Each row has a name. After each piece below comes the name of the row it's from, unless a question asks for something else. Each question is about the rows just above it.

Z_678: [ 30  -6 -17   9 -78  44  34 -24 -25  12  21 -11  -4   3 -18  -8 -12 -15
  27  -9 -62  57 -43 -29 -26  30]
Z_237: [ 28  -1   8  27  18  12  32 -14 -18   8  18 -11  -1   8 -17   0 -12  -9
  15  -8 -45  39 -26 -21 -17  19]
Z_645: [-31   5 -19 -40 -43 -10 -37  27  29 -15 -22  11   4  -4  18  11  13  18
 -31  10  69 -63  47  31  28 -32]
Z_486: [-61 -31  15 -15  80 -49 -72 -25   9 -15 -22  12   4  -4   3   7  43 -15
  33   8  18   5 -38   4 -18  19]
Z_792: [ 54  28 -17   9 -79  44  62  26  -4  -3  20 -24  10  46 -33  41 -37  17
 -34  -6  -7 -12  39  -2  18 -19]
Z_10: [-46 -26  14  -7  72 -39 -54 -24  -4  -2 -16  20  -9 -41  27 -35  33 -14
  31   5   6  12 -37  -1 -18  20]
Z_759: [-40   2 -19 -44 -39 -17 -48  27  32 -16 -27  15   3  -9  24   7  19  18
 -30  12  77 -68  47  34  28 -33]
Z_7: [-63 -30  13 -18  76 -49 -74 -22  11  -2 -24  27 -10 -50  38 -40  43 -13
  30   9  23   0 -33   6 -15  16]
Go on from [-4 -3] to the end of its row.
[ 20 -24  10  46 -33  41 -37  17 -34  -6  -7 -12  39  -2  18 -19]
After [-15 -22  11   4  -4], its row goes on with
[ 18  11  13  18 -31  10  69 -63  47  31  28 -32]
which: [-16 -27  15   3  -9  24   7]
Z_759
Go on from [-68  47  34] to the end of its row.
[ 28 -33]
Go on from [-17   9 -79  44] to the end of its row.
[ 62  26  -4  -3  20 -24  10  46 -33  41 -37  17 -34  -6  -7 -12  39  -2
  18 -19]

Z_76: [ 62 -64 -87  68  69  30  12  23 -19 -34]
Z_470: [ 33 -21 -13 -46 -56  38 -23 -26 -35  -5]
Z_44: [-44  46  46 -60 -51  35  35  36   9  -3]
Z_488: [ 18  12  16  -3  14   7 -44  11 -26  12]
Z_146: [-41  13  16  23  39 -32 -44  11 -25  23]
Z_733: [ 29  -3  -1 -51 -55  16 -13  27 -11  37]
Z_651: [  1 -51 -40  42 -55  39 -23 -63  64  50]
The rest of the row after [-56  38]:
[-23 -26 -35  -5]
After [-44  11 -26], its row goes on with
[12]
Where do [-41  13  16  23  39 -32 -44  11 -25  23] appear?
Z_146
Go on from [ 38 -23] to the end of its row.
[-26 -35  -5]

